Below is a small trained network, with its code and all its weights. Each question gives an input and a class and asks what happens when units are switched off, that is, made to give their printed mean instead of their output.

import numpy as np


def w(rows, s, z=0):
    codes = np.array(rows[::2]) - 128.0
    scale = np.full(codes.shape[1], s)
    scale[-1] = z or s
    return codes * scale


def f(y):
    return np.maximum(y, 0)


def log_softmax(a):
    a = a - a.max(-1, keepdims=True)
    return a - np.log(np.exp(a).sum(-1, keepdims=True))


def net(x, mask):
    res = np.array(x, float).reshape(1, 5) / 4 @ E
    y = f(res @ A[0][:, :-1].T + A[0][:, -1])
    res = res + np.where(mask, y, B[0][:, -1]) @ B[0][:, :-1]
    return log_softmax(res[-1] @ U[:, :-1].T + U[:, -1])


A, B = {}, {}
E = w([
[148,61,18],'x0',
[128,128,128],'x1',
[128,128,128],'x2',
[10,59,156],'x3',
[218,50,192],'x4',
],0.013)
A[0] = w([
[102,114,190,130],'neuron 1',
[228,116,95,124],'neuron 2',
[115,181,162,158],'neuron 3',
[199,137,38,131],'neuron 4',
[193,59,166,163],'neuron 5',
[197,64,155,155],'neuron 6',
[190,48,187,139],'neuron 7',
[173,210,163,177],'neuron 8',
[149,71,77,128],'neuron 9',
[169,85,150,116],'neuron 10',
[85,127,188,131],'neuron 11',
[186,99,100,99],'neuron 12',
[52,19,82,77],'neuron 13',
[198,94,145,93],'neuron 14',
[116,107,192,111],'neuron 15',
[195,151,133,157],'neuron 16',
[84,35,76,66],'neuron 17',
[47,163,107,157],'neuron 18',
[127,104,240,114],'neuron 19',
[57,209,79,254],'neuron 20',
[170,239,202,184],'neuron 21',
[123,94,226,112],'neuron 22',
[81,121,185,127],'neuron 23',
[207,88,159,92],'neuron 24',
[76,159,178,141],'neuron 25',
[194,58,144,105],'neuron 26',
[98,195,8,238],'neuron 27',
[159,66,111,76],'neuron 28',
[132,41,207,127],'neuron 29',
[175,130,64,122],'neuron 30',
],0.014,0.0082)
B[0] = w([
[121,113,68,173],'neuron 1',
[103,116,118,202],'neuron 2',
[110,126,211,184],'neuron 3',
[67,145,48,208],'neuron 4',
[109,51,133,200],'neuron 5',
[104,67,138,197],'neuron 6',
[128,28,121,202],'neuron 7',
[180,155,173,207],'neuron 8',
[104,162,150,180],'neuron 9',
[98,67,184,166],'neuron 10',
[50,116,57,181],'neuron 11',
[79,116,123,170],'neuron 12',
[192,147,189,199],'neuron 13',
[98,100,149,174],'neuron 14',
[130,114,87,165],'neuron 15',
[112,132,163,186],'neuron 16',
[250,171,216,181],'neuron 17',
[88,155,200,204],'neuron 18',
[149,106,78,192],'neuron 19',
[84,210,145,249],'neuron 20',
[240,143,194,237],'neuron 21',
[133,80,74,185],'neuron 22',
[87,128,73,181],'neuron 23',
[110,93,150,183],'neuron 24',
[4,101,119,191],'neuron 25',
[83,71,179,185],'neuron 26',
[135,210,106,246],'neuron 27',
[119,105,153,162],'neuron 28',
[166,85,97,194],'neuron 29',
[72,130,80,181],'neuron 30',
],0.011,0.019)
U = w([
[188,180,204,209],'0',
[43,106,152,203],'1',
[225,75,196,50],'2',
[158,72,6,1],'3',
[125,173,6,154],'4',
],0.015,0.0019)

Each question gives the input, the list of numbers given to net, and the class t.
The units are the neurons (one row each of A and B). Each row of codes is followed by its name. A weight is (code - 128) times the scale printed after its matrix; where a second scale follows, it is the last column's (A, B and U).
mask holds one flag per neuron, in row order. A switched-off neuron (its flag False) gives its mean, the last column of its row in B, instead of its output. The means were averaged over made-up inputs and are rounded, as every weight is.
A unit's drop is (log p(t) with every unit on - log p(t) with that unit switched off) / (log p(t) with every unit on - log p(t) with every unit switched off).
unit that matters most: the unit with the biggest drop
top k neurons: the k neurons with the biggest drops, biggest first
drop of u: that unit's drop, to one decimal
input [0,-1,-6,-7,-8], class 0: top 3 neurons -> (neuron 21; neuron 8; neuron 11)
input [1,-4,-8,-5,-1], class 4: top 3 neurons -> (neuron 4; neuron 17; neuron 13)
input [5,-6,-2,1,5], class 2: top 2 neurons -> (neuron 17; neuron 25)
input [7,-8,7,0,7], class 1: top 2 neurons -> (neuron 21; neuron 4)
input [5,-3,0,1,-6], class 0: top 2 neurons -> (neuron 17; neuron 13)
input [1,5,5,-7,4], class 1: unit that matters most -> neuron 4
input [-8,-2,1,-8,1], class 2: top 3 neurons -> (neuron 20; neuron 27; neuron 21)
input [1,-4,6,-8,1], class 1: top 3 neurons -> (neuron 4; neuron 17; neuron 30)
input [2,8,-5,7,6], class 2: top 2 neurons -> (neuron 17; neuron 13)
input [0,1,4,1,1], class 3: top 3 neurons -> (neuron 21; neuron 18; neuron 20)
input [0,-3,6,1,6], class 3: drop of neuron 21 -> 0.4
input [5,-3,-2,0,0], class 4: drop of neuron 3 -> 0.1
input [0,-3,0,4,4], class 3: drop of neuron 21 -> 0.2
input [5,7,-3,-6,0], class 4: top neuron -> (neuron 4)
